Below is a small trained network, with its code and all its weights. Each question gives an input and a class and asks what happens when units are switched off, that is, made to give their printed mean instead of their output.

import numpy as np


def w(rows, s, z=0):
    codes = np.array(rows[::2]) - 128.0
    scale = np.full(codes.shape[1], s)
    scale[-1] = z or s
    return codes * scale


def f(y):
    return y / 2 * (1 + np.tanh(0.7978845608 * (y + 0.044715 * y**3)))


def log_softmax(a):
    a = a - a.max(-1, keepdims=True)
    return a - np.log(np.exp(a).sum(-1, keepdims=True))


def net(x, mask):
    res = np.array(x, float).reshape(1, 5) / 4 @ E
    y = f(res @ A[0][:, :-1].T + A[0][:, -1])
    res = res + np.where(mask, y, B[0][:, -1]) @ B[0][:, :-1]
    return log_softmax(res[-1] @ U[:, :-1].T + U[:, -1])


A, B = {}, {}
E = w([
[117,186,150,192,128,45,17],'x0',
[218,102,191,151,36,64,188],'x1',
[67,173,168,133,2,201,95],'x2',
[130,125,126,132,130,130,124],'x3',
[31,138,161,158,118,57,212],'x4',
],0.0061)
A[0] = w([
[160,104,139,143,138,188,216,130],'n0',
[165,134,128,120,83,101,160,62],'n1',
[149,124,91,91,108,163,193,74],'n2',
[112,135,158,118,22,193,121,78],'n3',
[180,83,162,128,97,108,154,91],'n4',
[119,146,137,150,82,151,131,84],'n5',
[86,136,138,125,134,96,175,65],'n6',
[184,123,127,146,90,110,171,75],'n7',
[152,129,149,119,127,144,135,254],'n8',
[150,101,124,139,186,100,136,58],'n9',
[125,130,130,137,133,115,121,48],'n10',
[190,124,98,88,167,60,171,99],'n11',
[247,106,134,140,113,181,83,111],'n12',
[170,128,125,112,124,169,97,64],'n13',
[143,132,146,152,109,49,51,65],'n14',
[141,110,143,113,144,187,197,60],'n15',
[194,120,146,141,65,68,135,128],'n16',
[104,116,147,108,155,138,106,137],'n17',
[80,112,153,149,104,73,199,125],'n18',
[180,118,159,154,221,130,167,89],'n19',
[53,113,110,131,204,177,110,76],'n20',
[133,83,121,127,131,176,174,70],'n21',
],0.013,0.0096)
B[0] = w([
[134,210,151,158,130,67,54,193],'n0',
[113,135,143,119,186,239,136,139],'n1',
[102,167,199,157,141,104,49,157],'n2',
[81,8,37,204,72,121,125,205],'n3',
[145,163,138,111,131,250,131,165],'n4',
[96,90,102,167,134,158,112,142],'n5',
[48,117,202,84,155,144,168,140],'n6',
[132,140,97,115,194,236,136,153],'n7',
[219,137,40,117,90,80,124,254],'n8',
[59,81,166,193,70,176,133,142],'n9',
[7,160,235,185,136,181,126,110],'n10',
[91,27,74,182,80,135,134,182],'n11',
[44,203,144,60,140,56,247,206],'n12',
[14,166,176,148,155,127,213,136],'n13',
[71,215,171,188,136,64,1,171],'n14',
[71,180,182,168,145,96,52,155],'n15',
[183,173,89,140,153,237,103,210],'n16',
[156,178,101,176,124,134,155,150],'n17',
[89,196,103,63,122,52,215,204],'n18',
[64,43,84,161,50,145,100,169],'n19',
[164,213,61,120,110,247,146,203],'n20',
[93,155,174,161,177,112,69,146],'n21',
],0.019,0.0085)
U = w([
[171,151,120,122,125,210,110,86],'0',
[131,75,128,165,90,150,112,115],'1',
[147,146,163,144,136,123,58,158],'2',
[173,131,118,118,107,130,117,254],'3',
[119,139,146,91,123,134,166,133],'4',
[248,62,171,70,143,117,119,88],'5',
[141,46,215,132,148,167,146,78],'6',
],0.012,0.01)

Each question gives the input, the list of numbers given to net, and the class t.
The units are the neurons (one row each of A and B). Each row of codes is followed by its name. A weight is (code - 128) times the scale printed after its matrix; where a second scale follows, it is the last column's (A, B and U).
mask holds one flag per neuron, in row order. A switched-off neuron (its flag False) gives its mean, the last column of its row in B, instead of its output. The means were averaged over made-up inputs and are rounded, as every weight is.
A unit's drop is (log p(t) with every unit on - log p(t) with that unit switched off) / (log p(t) with every unit on - log p(t) with every unit switched off).
The circuit of an input: a set's keep is (log p(t) with only the set's units on - log p(t) with every unit switched off) / (log p(t) with every unit on - log p(t) with every unit switched off). Starting from the 12 units with the biggest drops (on a tie, the unit counted first), units are removed one at a time, each time the one whose removal leaves the highest keep (on an exact tie, the one counted first), for as long as the keep stays at least 0.8.
units of the circuit, in order: the units of the circuit, biggest drop first
k most important neurons: the k neurons with the biggest drops, biggest first
drop when u is switched off: that unit's drop, to one decimal
input [-6,-3,8,0,-7], class 1: units of the circuit, in order => n3
input [6,5,0,-5,4], class 2: 2 most important neurons => n14, n20
input [8,6,1,-5,-3], class 2: 2 most important neurons => n14, n20
input [0,6,-3,5,-6], class 0: 2 most important neurons => n16, n4
input [7,-7,0,-2,-8], class 4: 2 most important neurons => n12, n16
input [0,5,-4,0,5], class 0: 3 most important neurons => n16, n12, n4
input [-6,4,4,1,8], class 4: 2 most important neurons => n18, n6
input [-5,-2,-7,-7,-8], class 4: 3 most important neurons => n12, n3, n13
input [3,0,-3,2,6], class 4: units of the circuit, in order => n18, n8
input [8,4,-5,0,8], class 2: 2 most important neurons => n14, n12
input [6,6,-7,2,1], class 1: 3 most important neurons => n11, n19, n20
input [-7,5,5,3,-1], class 2: 3 most important neurons => n0, n2, n15
input [5,4,6,2,-3], class 1: 2 most important neurons => n3, n18
input [5,8,-7,4,4], class 0: units of the circuit, in order => n16
input [8,-3,7,6,6], class 2: 2 most important neurons => n14, n11
input [7,-7,-8,5,-7], class 1: units of the circuit, in order => n19, n9
input [2,5,2,0,3], class 0: 2 most important neurons => n16, n12
input [3,6,-3,-7,-8], class 4: 2 most important neurons => n12, n20
input [2,-5,6,-4,4], class 1: 3 most important neurons => n16, n3, n12
input [-4,4,-8,-2,1], class 1: units of the circuit, in order => n11
input [-3,0,6,-4,-2], class 1: drop when n3 is switched off => 0.6
input [-6,-4,2,-5,-3], class 2: drop when n21 is switched off => 0.1
input [6,-1,-6,1,-2], class 1: drop when n1 is switched off => 0.0
input [1,-8,6,-6,7], class 0: drop when n20 is switched off => 1.8
